Each row has two labels, one from each of two sets.
[-20  12  11  28   0 -18   6  14  11   5 -13  -2 -12   8  32  18  13  -9
   2   7   4  -9   6  28   4 -13  19  -8  14   3  -3 -14   0]
T, Mos
[  1  -5 -12  19   0 -13   0   2   9   3 -23   0  -9  -3  14   0   5  -5
  -1   1   8 -11   3  41   1  -8  -1  -9  -4  -1 -44  -4  -5]
Q, Mos
[ -7   1  -1  19  -1 -16  -3  -8   0   7 -30  -2  -9   7  26   7  -2   3
  -1   2   6 -10   7  69   9  -1  15  -3  -1 -16   0 -10  -7]
J, Mos
[  2   7   6  13  -7  -5   0  11  10  -8 -31  12  -2  -3  36  -1  16 -18
  -4   7  -1  -7  12  11  -1   5  20 -10   3   0   0  -3  -3]
Q, Mos
[-18  -3  -1   8  -5  -2   7   5  -9  -2 -26  -2  -5  -2  45  -2  22  -6
  12   7   5 -37   0  94  -2  -4  -6  12   7   3   3   7  -8]
Q, Vizak
[-20  11  -4  13  -1  -7   2  -2   2 -16 -43   2 -15  11  48   1  17   0
   6   0  12  -5  -1  94  -4  -3  11   3  -6   4   3   1  -5]
Q, pibig
[-13   0  -3   9  -4   3   9   2 -15 -15 -41  10 -11   5  44  -1  22  -2
   9 -10   8 -22   0  94 -18  -4  20 -11  -1   6   1  -7  -2]
J, Vizak
[ 27   8  13  -9   5   9  -1  -1  -1 -14   6  24   3  -3 -16  -8 -24   0
  -8  -8  -6  -4  -3 -94  -4   0  45  -8  -2  -1   3  -7   4]
K, Mos
[ -9  -8  -1  10  -4  -2  16   0  -9   4 -30  -1 -11   8  40  -1  20 -10
   7  -4   0  -9   0  52  -3  -1   6  -1  -1  -4  -5   5   0]
Q, Vizak
[-13  -5   0  13  -4  -2   2 -12   6  -1 -12  13  -9  13   5  -7  14   0
  15  30   6  -6  -5  85   0 -19  17  13  -1   3  -1   2   5]
T, Mos
[  8  27  10  -4   4 -12   4   4  -3   9  10  15  -2   0  -4  -7 -33   1
  -3  -6   3 -15 -16 -79   2   5  26   3 -12  -5   2 -24   1]
K, Mos
[-14  -3   0  -9   0   1   7   1  -8  -7 -23  14  -5   3  17  -2  13  -5
  -2   0   6  -4  -9  67  -7 -11  14   8   2  -3   3  -1  -1]
T, Vizak
[-11  -6  -6   7   1  -1   0   9   1   7  -4  -7  -9   6  19  -2  21   2
   5  -4  -6   8  12  43  11  -3   0  11  -1  -5  -2   5   2]
T, Vizak
[-15  -2 -13  13   2  -8   6   1  -5  -1 -12  -5  -8   2  30   0  12   0
  12  -3  -1 -25   6  69  -2   4   3   7  -3  -1  13  -4   0]
J, Mos
[  8  -9   3  -8  -2   7   7  11   3   0  43   4  11  -2 -36   1  -8   5
   1  -4  -2   3 -10 -94  -6   3   9 -12   4   4  -2   5   5]
K, Mos
[-22  15   7  10  -6  -8   7 -12 -16 -10 -25   2   0   7  42  -4   8  -6
   8   5   2  -4   1  94  -7  -3   1   8   4   4  -7  -8   4]
J, Saboz
[-18   3   1   8   3   7  11   3 -12 -10 -32  -1 -14   5  36   5  17  -8
  15   1   0   7  13  93  -8  -8  -4  -1  -1   6  -5  -4  -2]
J, Vizak
[-17   2  -5  20   2  -9   5   0  -8  -1 -31  -2  -3   7  37   1  12  -8
   8   8  -6 -12   7  53  -5  -3  13  -4  -8   1   0  -3  -5]
J, Vizak
[ -8   1  -2  10  -7  -2   6  -2  -4  -5 -43   0  -6   9  30  -3  11   0
   0 -10  -3 -10  -2  85   1  -5  11  -3  -2   2 -10 -10  -3]
J, Vizak
[ -9   1 -10   2   1 -23   1  -4  -3  -5 -52   2   3  12  34   6 -12   3
   2  -3  -4 -13  -4  94  -1  -8  11  18   4   3  -1  -4   4]
T, pibig
[-22  -2  -9  19   5 -13   6  -2  -1   1 -28   0   0   8  41   5   6  -7
  -4   5   1 -18  11  94  -6   6   9 -15  -1   7   6  -7   1]
J, pibig
[ -6  12  -6  20   7 -21   3   9  10   4 -16   4  -9  14  10  -5  -1  -3
  11   9   2 -28  -4  29  -2   3  24  -2  -2  -3   0  -7  -1]
J, Mos
[-23   1  -4  28   3 -16   6  14  11   4 -17   0  -2  12  47  -4  10 -11
   1  15   5 -20  17  44   1   4  20 -10  -7  18  -4  -2  -1]
T, Mos
[-20  -3   0  18  -7 -14   9   6   2   6 -19 -12  -8   4  24  -5   7  -7
   6 -28   6   3   7  94   1   1   8   4  -3   1   1  -7   0]
J, Mos
[-16  -5   3  17  -5  -7  10  15  -2 -10  -8   4  -1   2  17 -18  17   0
   8   2  10  -2   4  38  -3  -6   8   2   1   1   3   2   1]
T, Mos
[-24  -3 -12   6   2  -6   6   6 -16  -6 -42   0  -2   8  35   4  15 -11
   8   0   2  21  -5  94  -4   4  13   7  -8  17   7  -2  -7]
J, pibig
[-29 -15   9   8 -12  -8   9   5  -1  -2   3   1   1  13  30 -15  13 -11
   6  18   8  -6   8  88  -2  -4  18  17  -1   1   5   2   6]
J, Saboz

Each row has two labels, one from each of two sets.
[  1   8   5  -4   6  -1  -3  -3   9  -3 -15  -2  -6   4  16  22 -44   2
  -2   7   7 -20 -21 -17  20  13   7  -7   8 -26   1  11  -9]
Fid, G
[ 22   3   1 -33   6  -3   8  -3  15   9   0 -22   1   3   6  -5 -21  -1
 -16   4  -7 -18 -15 -12  29   5  11  -6   7 -21   5   4  -2]
zur, L
[ 11  17   1 -46  -7  -1  -2 -39   8   2 -19 -13   0  30   0 -10   0  13
   8   2   0 -10  12 -10  -1   7   2  -5   1   9  -8 -14   7]
tif, N
[ 12   8   6 -20   0   4  -7 -43   0 -16 -16  15  -1  31  -2   7 -19   9
  15   4   2 -14   8  -6   5  18   8 -18   0 -23  -7  14  -8]
Dalaz, N
[ 27   5   9 -48  17  -4  13 -30  21  18   5 -17   3   3  18 -16 -22   3
  -9 -12 -13 -13  -3 -15  47  13   4  -6   8 -55  -8  17   0]
zur, A
